In the rows, zero is written as 128.
Each row is followed by its group and then its class within the group.
[137 139 101  78 103 126 129 111 115 111  89 102 134 147  90 122 152  80
 163 170 143 140 138 103 127 176 129 123 142 144 105 120 138 145 179 121
 100 147]
fj.Qj
[112  98 102 134 129 187  60 116 110 166 118 165 106 159  70  98 108  37
 150  98 102 143 163 112  88 161 162 116 162 130 152 207 187 157 199 127
 123 129]
lq.zt
[145 111  70 143 137 146  45 116 120 105 101 154 158 157  99 151 127 105
 179 136 110 134 149 107 114 225 126 112 110 123 136 161 122 205 116 170
 118  98]
gq.ff
[110  95 139 127 120 188  80  92 105 176 143 167 119 158  80 113  94  92
 155 116 148 112 126  95 111 169 158 139 161 123 160 160 206 137 162 137
 103 120]
Zc.Sq
[155 101  86  87 127 198  94 101 128 108 113 174 120 178 109  95 115 116
 148 118 127 115 148 116  86 141  27 122 151  98 159 160 113 159 160 128
 166 123]
lq.tm
[149 150  89  66  86 121 126 132 120 101  97  82 172 130 115 130 156  91
 157 159 143 123 127 104 133 180 130 123 133 147 109 114 120 146 175 108
  17 131]
fj.lp
[152 110  93 154 135 165  89 128 116 126 115 163 135 151  91 122 107  88
 157 139 143 118 110 121 119 157 130 125 139 122 144 148 164 159 152 126
 126 113]
lq.tm
[115  97 154 139 102 168  91 125  86 178 123 148 136 121  75 135 106  40
 172 159 178 116 124 116 119 193 163 144 161 127 162 156 245 127 187 134
  59 121]
Zc.Sq
[130 141 113 102  94 135 123 149 112 137  88 114 148 117  73 119 136  46
 151 181 165 123 139 113 137 167 136 120 140 170 126 132 189 104 193 112
  70 146]
fj.Qj
[131 126  92  69  88 133  93  70 127 115  90 103 125 158  93 115 129  86
 162 150 120 132 143  77 127 214 147 137 125 120 112 155 143 160 201 115
  97 149]
fj.nm
[146 104  92 143 136 179  72 140 126 140  98 170 140 144  72 119 119  51
 155 132 149 119 157 121 123 160 158 131 146 130 145 164 177 148 183 105
 107 119]
lq.tt
[134 141  66  64 104 123 120  81 109 110 117 105 126 157 107 139 127 133
 160 156 116 120 132  91 140 176 127 123 132 123  94 124 114 155 169 116
 122 142]
fj.lp
[134 118 124 194 142 138  62 167 110 170 126 163 158 126  56 146 143  33
 173 149 148 147 140 128  95 204 140 107 124 157 176 174 202 100 142 130
  84 112]
gq.ff
[135 119 121 137 139 165 112 125 133 134 136 155 121 180 106 110 119  98
 135 117 130 123 139 137 101 129 137 123 142 125 137 138 121 129 154 124
 136 125]
lq.tm
[170 107  98 121 134 180  64 116 119 120  95 174 134 160  94 119 114  79
 182 144 127 113 147 100  99 174 139 115 144 117 141 169 128 202 155 145
 126 128]
lq.tm
[150 106 104 117 138 166  86 127 101 136 120 158 140 155 104 136 106  96
 171 144 180 118 126 118 131 191 152 140 147 144 169 131 174 151 122 149
 109 104]
Zc.Mh
[152 143 109  91  81  99 113 149 105 129 101  96 148 124  86 148 132  73
 174 187 182 133 131 100 134 205 130 129 143 155 134 122 180 133 174 125
  84 137]
fj.Qj
[142 120 101  80 104 123 103  86 113 102 115 100 123 161 106 138 116  97
 191 128 152 138 137 100 147 191 131 153 130 130 121 132 139 160 188 125
 116 132]
fj.nm
[139 136  89  90  93 103 123 150 107 121  94  79 147 115 103 139 126  89
 168 178 141 115 136 107 141 205 123 128 110 157 126 123 134 155 134 123
  87 135]
fj.lp
[148 126 137 161 140 154 107 148 104 139  95 165 132 118  91 134 128  41
 150 155 178 124 132 110 122 142 149 123 141 160 158 149 202 134 164 136
  97 120]
lq.tm
[145 100  85  94 144 202  42  81 123 122 131 157 114 167 106  95  96 135
 161  75 100 112 159 101  94 138 150 129 149  83 134 169 107 166 158 134
 177 125]
lq.zt
[123 106 158 151 134 164  92 107 102 160 145 151 131 143 108 136  99  87
 153 158 160 127 118 102 118 173 149 150 143 128 151 171 217 147 151 127
  99 111]
Zc.Mh
[155 135  68  65  94 105 107 142 107 125  89  86 157 150 109 156 154 121
 203 198 170 129 127  94 157 243 112 103 118 152 136  98 123 172  99 158
  98 113]
fj.lp
[132 132  68 135 120 142  79 147 110 134 101 153 140 156  91 117 137 121
 159 123  99 143 159 116 114 178 133 107 120 127 131 175 122 165 141 131
 131 116]
gq.Mm
[146 105  78 149 136 112  41 151 124 112 106 155 152 157  90 148 138  93
 180 142 142 121 149 125 128 224 117 131 115 135 158 153 124 191 111 133
 118 109]
gq.ff
[143 103  90 131 145 181  79 130 116 145 113 176 127 158  71 106 122  54
 150 114 143 122 152 126 130 169 162 170 144 150 143 170 168 159 167 136
 117 116]
lq.zt
[118 116 145 141 131 163  94 119 103 166 137 156 132 132  96 127 112  86
 138 123 140 122 124 119 117 170 151 131 150 109 155 163 185 140 141 147
 105 114]
Zc.Hj
